Where the symbols take the states:
h: j971->j724, j923->j79, j562->j485, j419->j212, j794->j973, j71->j86, j825->j572, j968->j732, j774->j28, j516->j998, j79->j923, j282->j804, j423->j95, j95->j423, j946->j15, j86->j71, j832->j200, j544->j104, j28->j774, j541->j57, j732->j968, j797->j791, j532->j295, j104->j544, j856->j813, j791->j797, j831->j728, j846->j421, j381->j100, j555->j68, j421->j846, j68->j555, j26->j331, j584->j410, j973->j794, j260->j274, j331->j26, j295->j532, j274->j260, j187->j628, j485->j562, j200->j832, j100->j381, j410->j584, j212->j419, j628->j187, j704->j221, j896->j869, j804->j282, j337->j277, j958->j512, j998->j516, j57->j541, j536->j650, j512->j958, j15->j946, j221->j704, j813->j856, j572->j825, j650->j536, j724->j971, j277->j337, j869->j896, j728->j831
j: j971->j650, j923->j946, j562->j26, j419->j791, j794->j572, j71->j516, j825->j973, j968->j628, j774->j337, j516->j71, j79->j15, j282->j221, j423->j813, j95->j856, j946->j923, j86->j998, j832->j584, j544->j869, j28->j277, j541->j274, j732->j187, j797->j212, j532->j831, j104->j896, j856->j95, j791->j419, j831->j532, j846->j555, j381->j512, j555->j846, j421->j68, j68->j421, j26->j562, j584->j832, j973->j825, j260->j57, j331->j485, j295->j728, j274->j541, j187->j732, j485->j331, j200->j410, j100->j958, j410->j200, j212->j797, j628->j968, j704->j804, j896->j104, j804->j704, j337->j774, j958->j100, j998->j86, j57->j260, j536->j724, j512->j381, j15->j79, j221->j282, j813->j423, j572->j794, j650->j971, j724->j536, j277->j28, j869->j544, j728->j295
f: j971->j584, j923->j260, j562->j95, j419->j421, j794->j532, j71->j628, j825->j728, j968->j516, j774->j958, j516->j968, j79->j274, j282->j869, j423->j485, j95->j562, j946->j57, j86->j187, j832->j650, j544->j221, j28->j512, j541->j15, j732->j998, j797->j555, j532->j794, j104->j704, j856->j26, j791->j68, j831->j572, j846->j212, j381->j277, j555->j797, j421->j419, j68->j791, j26->j856, j584->j971, j973->j295, j260->j923, j331->j813, j295->j973, j274->j79, j187->j86, j485->j423, j200->j536, j100->j337, j410->j724, j212->j846, j628->j71, j704->j104, j896->j804, j804->j896, j337->j100, j958->j774, j998->j732, j57->j946, j536->j200, j512->j28, j15->j541, j221->j544, j813->j331, j572->j831, j650->j832, j724->j410, j277->j381, j869->j282, j728->j825
t: j971->j856, j923->j295, j562->j832, j419->j968, j794->j274, j71->j68, j825->j57, j968->j419, j774->j804, j516->j421, j79->j532, j282->j28, j423->j536, j95->j650, j946->j728, j86->j555, j832->j562, j544->j381, j28->j282, j541->j572, j732->j212, j797->j187, j532->j79, j104->j100, j856->j971, j791->j628, j831->j15, j846->j998, j381->j544, j555->j86, j421->j516, j68->j71, j26->j584, j584->j26, j973->j260, j260->j973, j331->j410, j295->j923, j274->j794, j187->j797, j485->j200, j200->j485, j100->j104, j410->j331, j212->j732, j628->j791, j704->j337, j896->j958, j804->j774, j337->j704, j958->j896, j998->j846, j57->j825, j536->j423, j512->j869, j15->j831, j221->j277, j813->j724, j572->j541, j650->j95, j724->j813, j277->j221, j869->j512, j728->j946
k: j971->j958, j923->j791, j562->j704, j419->j946, j794->j86, j71->j973, j825->j516, j968->j728, j774->j584, j516->j825, j79->j797, j282->j331, j423->j544, j95->j104, j946->j419, j86->j794, j832->j337, j544->j423, j28->j410, j541->j846, j732->j831, j797->j79, j532->j187, j104->j95, j856->j896, j791->j923, j831->j732, j846->j541, j381->j536, j555->j274, j421->j57, j68->j260, j26->j804, j584->j774, j973->j71, j260->j68, j331->j282, j295->j628, j274->j555, j187->j532, j485->j221, j200->j277, j100->j650, j410->j28, j212->j15, j628->j295, j704->j562, j896->j856, j804->j26, j337->j832, j958->j971, j998->j572, j57->j421, j536->j381, j512->j724, j15->j212, j221->j485, j813->j869, j572->j998, j650->j100, j724->j512, j277->j200, j869->j813, j728->j968
q: j971->j295, j923->j856, j562->j57, j419->j104, j794->j410, j71->j774, j825->j832, j968->j100, j774->j71, j516->j337, j79->j813, j282->j555, j423->j15, j95->j946, j946->j95, j86->j28, j832->j825, j544->j212, j28->j86, j541->j485, j732->j381, j797->j869, j532->j724, j104->j419, j856->j923, j791->j896, j831->j536, j846->j221, j381->j732, j555->j282, j421->j704, j68->j804, j26->j260, j584->j973, j973->j584, j260->j26, j331->j274, j295->j971, j274->j331, j187->j512, j485->j541, j200->j572, j100->j968, j410->j794, j212->j544, j628->j958, j704->j421, j896->j791, j804->j68, j337->j516, j958->j628, j998->j277, j57->j562, j536->j831, j512->j187, j15->j423, j221->j846, j813->j79, j572->j200, j650->j728, j724->j532, j277->j998, j869->j797, j728->j650

The rows follow the links: the fewer symbols apart two states are, the more alike their rows tend to be.

Each row is also shifted at random along 3 hidden directions that mean nothing.

Some states, each with a row of numbers:
j100: -194 69 30 -161 209 106 -36 -2 -55 159 17 -98 35 -13 164 -190 -224 96 -41 -96 -186 -179 38 84 228 -167 166 -167 -230 -64 -283 -20 -113 51 246 13 -186 20 40 107 50 -3 71 108 279
j421: 307 -21 133 242 46 -203 114 155 -3 -122 -59 82 93 66 -89 100 -74 42 17 -143 51 335 58 137 -200 -44 -13 177 -45 -116 43 -45 223 232 -299 -32 130 -145 183 285 -89 24 -186 -49 -35
j555: 360 15 48 16 139 -174 -234 -61 212 -95 -115 95 209 79 -287 92 -52 -16 -78 -150 350 -149 -236 86 195 -38 25 -75 6 42 467 8 174 95 516 240 -474 116 -51 101 324 350 -145 -361 -147
j104: 863 250 81 -110 99 -83 -123 136 36 -9 -196 172 -32 223 53 -50 -264 17 99 105 97 -8 -24 53 104 -142 -11 -138 -315 77 70 -57 83 186 155 303 -400 -32 87 329 223 315 -247 -115 17
j57: -88 108 99 -262 218 -23 -125 150 164 77 -119 359 349 -22 -157 -105 -230 101 3 -334 223 -1 62 -30 245 22 13 120 -92 -82 256 102 96 91 435 118 -803 227 101 532 265 341 -13 -330 121
j562: 169 -178 115 290 -250 -66 242 272 -52 -349 -46 154 -132 67 23 -17 16 -40 51 -94 -210 351 191 29 -150 -80 -101 298 -39 -51 -14 89 143 52 -709 -157 78 -112 301 22 -203 -115 -268 -112 -53
j485: 76 5 82 -117 44 -86 59 -45 -32 -38 -91 347 66 67 -63 -194 -27 -42 -28 -113 -74 -12 96 -82 83 69 95 97 -72 -130 217 -13 -284 -39 147 1 -216 55 142 135 160 195 29 -247 29
j381: 191 16 66 225 -87 -99 33 165 -18 -346 -246 -4 -136 172 75 -105 50 -2 38 239 -135 111 59 116 -135 -152 51 -173 -130 -62 -96 -185 -45 135 -114 -54 -16 -295 122 27 61 85 -287 37 -229
j650: 107 135 33 64 -48 143 -182 138 -51 -143 -36 -52 -23 22 251 -139 -29 62 48 120 -11 -78 237 -80 -27 -38 -54 -97 -200 -98 -61 64 120 43 -11 21 -236 -10 221 156 58 145 -208 -29 10
j260: -353 -154 14 189 -258 137 -3 -25 48 -9 145 -85 86 -133 -74 243 17 -32 75 -64 -14 9 -107 -43 -130 162 -134 234 103 -147 112 225 345 11 -357 -35 -8 46 4 -141 -112 -237 -28 -152 67
j832: 685 81 65 -89 135 16 132 278 -95 -29 8 92 142 -8 4 -236 97 197 -5 63 -100 36 296 -50 -5 -6 118 -12 23 12 -154 44 -74 -185 27 -231 -203 -54 140 212 -60 57 45 19 -55
j212: -784 54 -33 15 52 -33 -152 -167 -90 140 -167 31 30 80 124 78 -381 -69 -74 -5 125 -235 -224 64 -21 75 -104 -62 -233 -110 189 -225 56 351 187 169 -220 85 56 167 162 70 0 -213 200
j221: 1782 75 34 -79 180 -319 -38 -255 -48 208 -269 210 -27 142 -120 -96 -230 -24 -196 172 -96 -2 -28 -72 -155 35 55 -79 -95 -22 223 -247 -330 43 457 75 142 -52 92 51 122 116 190 -10 -96
j79: 598 388 -128 -244 145 -98 -503 -298 220 273 -66 54 113 137 -124 91 1 -6 19 110 281 -272 -104 -273 164 46 -99 -281 68 120 491 2 -38 -27 710 378 -185 183 -211 120 350 338 151 -118 -18
j200: -568 -61 -82 -51 -45 191 -146 -386 15 -41 -14 117 115 -32 16 -73 -113 147 -203 -23 -167 -407 140 -243 79 21 56 -122 -69 -285 64 -141 -143 167 363 -97 -369 224 143 160 231 1 -11 -250 253
j15: -459 232 72 -153 114 -112 -95 -7 -44 190 -10 194 32 150 -11 -155 -128 -77 32 83 -14 16 85 -83 -35 104 -75 50 -9 48 226 29 -195 78 178 30 -101 89 82 118 97 130 168 -1 121
j958: -431 -16 80 -2 -23 268 -247 337 230 -296 -155 -85 74 107 16 7 90 126 250 -130 240 -149 -52 98 489 -216 59 -375 -210 -48 100 173 510 1 213 245 -785 19 15 327 343 451 -604 -207 -130
j813: -867 -36 131 82 -254 113 93 304 145 -454 -19 196 -164 124 -65 -146 287 -176 421 64 -112 265 -4 29 97 -64 -67 170 29 45 153 176 76 -238 -483 132 -135 -164 47 -116 2 131 -363 -105 -229
j791: 628 256 120 15 45 -153 -154 378 202 -227 -252 2 -21 158 -174 95 142 -32 244 -108 412 206 -68 81 60 -117 -16 -141 -32 199 300 110 447 -101 130 385 -410 -46 -28 270 194 500 -410 -36 -268
j68: -652 -147 -65 12 -14 -4 160 26 123 55 237 -12 69 -158 -127 258 -45 -102 15 -372 16 8 -159 165 138 156 82 207 105 42 -23 141 131 -8 -299 13 -65 134 -219 -179 -160 -176 -71 -59 95
j187: -809 -126 -16 337 -194 -14 1 196 53 -307 -126 -289 -116 29 39 138 164 34 69 135 98 208 -192 131 -82 -142 -50 -21 93 86 -102 0 289 32 -252 -19 176 -208 -88 -255 -113 -10 -208 92 -185

From each start, follow one symbol. Which state do you reach?
Answer with the state's name.
new walk
-573 -145 -132 84 -297 255 -175 -99 -7 -149 -11 -167 -157 36 105 24 197 16 72 155 -75 -103 -54 -174 -40 -44 28 -212 116 -54 -75 -6 30 -34 -139 27 262 -132 -49 -237 102 -85 -110 -37 -58
h -> j971
new walk
-882 -395 -71 56 -106 81 268 -316 -245 -56 294 -214 -57 -129 87 80 -122 -5 -304 18 -445 -92 -37 117 -48 32 156 184 -89 -163 -487 -205 -301 158 -382 -338 403 26 29 -330 -335 -554 191 87 294
j -> j28
new walk
410 -79 -85 181 -17 -13 -79 -240 16 -12 19 -102 26 -100 -118 59 220 116 -103 12 170 -45 94 -198 -173 105 -21 -147 313 -47 40 -23 80 -101 104 -70 300 -9 -97 -139 1 -95 206 75 -243
t -> j274
new walk
-28 -222 -107 151 -159 168 -24 -327 22 -81 71 -260 -75 -67 34 144 122 25 -133 49 -145 -184 -152 29 41 87 118 -48 59 -140 -101 -131 -9 100 92 -59 233 48 -113 -346 9 -245 11 -20 30
f -> j512
new walk
-29 -167 404 331 -240 53 -125 575 431 -900 -307 574 207 323 -331 -270 322 60 477 -169 363 308 125 -23 391 -136 170 -3 31 -121 617 281 594 -147 57 344 -1214 -91 188 527 512 973 -943 -577 -616
h -> j26
new walk
-438 -132 -133 -54 -110 -4 94 -184 -43 52 205 130 -52 -74 -179 98 72 -148 -76 -147 -14 27 -84 -55 14 153 -29 134 169 26 122 20 -142 -121 -11 4 272 81 -228 -289 -45 -138 344 -43 -40
k -> j555
new walk
808 -154 -22 301 -164 103 94 226 -84 -285 84 -171 -42 -31 10 15 307 150 106 100 29 186 134 -127 -149 19 -114 -54 232 21 -144 176 264 -96 -316 -116 167 -144 -18 -150 -101 -13 -112 178 -189
k -> j774
new walk
-851 -118 -89 34 -88 -98 167 -34 -1 108 152 -90 -111 -21 -99 171 -14 -172 58 9 -21 144 -327 204 -6 33 -11 175 -17 150 -17 12 -93 11 -189 -26 303 -12 -176 -323 -85 -235 -1 51 5
j -> j212
new walk
-548 -193 107 329 -130 12 208 317 -108 -396 12 -46 33 -93 -30 -25 121 193 35 -134 -42 263 265 -5 -277 19 -72 211 145 -166 -181 112 467 117 -540 -296 -10 -95 305 139 -144 -122 -193 -32 -23
t -> j57
new walk
-637 52 42 -153 113 93 -37 95 125 61 30 -216 74 -81 -6 100 42 30 57 -151 177 -93 -86 34 305 -97 52 -216 0 50 -61 58 184 -88 163 90 -181 26 -265 79 32 134 -174 77 14
j -> j968
new walk
251 28 74 279 -317 105 -47 373 23 -372 2 17 -175 187 86 62 163 -61 395 153 153 288 1 34 -105 -54 -181 88 5 110 62 228 344 -176 -524 89 26 -230 38 -154 -21 141 -337 49 -264
k -> j896
new walk
240 -55 -60 -133 -65 111 65 -3 28 95 193 210 19 -92 -127 43 73 -111 57 -146 -97 -53 5 -30 208 104 -70 183 75 20 99 164 -90 -223 -93 -56 -183 38 -104 -203 70 35 10 -120 -46
f -> j856
new walk
-635 -283 19 126 31 -36 407 29 -183 11 142 -202 90 -193 -2 53 4 -18 -155 -196 -230 238 31 200 -269 -8 112 225 -19 -109 -441 -16 62 11 -525 -354 319 -166 52 -98 -400 -365 -17 94 105
q -> j337
new walk
-215 189 -28 -280 61 77 -169 159 154 198 99 131 115 -82 -94 57 -5 -79 162 -175 215 -143 -112 -19 253 46 -198 25 22 142 304 207 142 -42 243 225 -285 197 -133 104 184 197 59 -95 124
j -> j946
new walk
754 59 -38 -374 310 187 -251 -230 157 212 12 9 311 -162 -92 -103 -52 -31 -115 -218 132 -473 -116 -24 594 -44 300 -348 -37 46 21 -50 -71 -123 850 189 -588 292 -249 203 269 351 106 -260 57
h -> j28
new walk
-506 -210 87 327 -14 -61 158 -45 -19 -279 -96 -41 38 -16 -107 7 -36 164 -158 -31 -55 113 106 106 -263 -51 49 166 -66 -145 -152 -115 169 208 -163 -152 78 -136 181 28 -78 -147 -188 -88 -130
f -> j732
new walk
360 248 41 -116 268 14 -266 128 153 101 -170 -114 212 78 37 -13 -251 135 -37 -101 143 -137 70 27 87 -170 27 -351 -196 -85 86 -153 170 199 493 76 -397 -21 63 476 206 341 -81 26 76
k -> j728
new walk
52 118 67 -56 -98 3 -188 -63 42 -5 -175 286 -126 162 79 -123 -77 -75 83 155 -62 -132 111 -220 -23 7 -95 -134 -142 -33 272 -69 -136 133 217 189 -174 12 153 192 211 175 12 -153 109
k -> j544
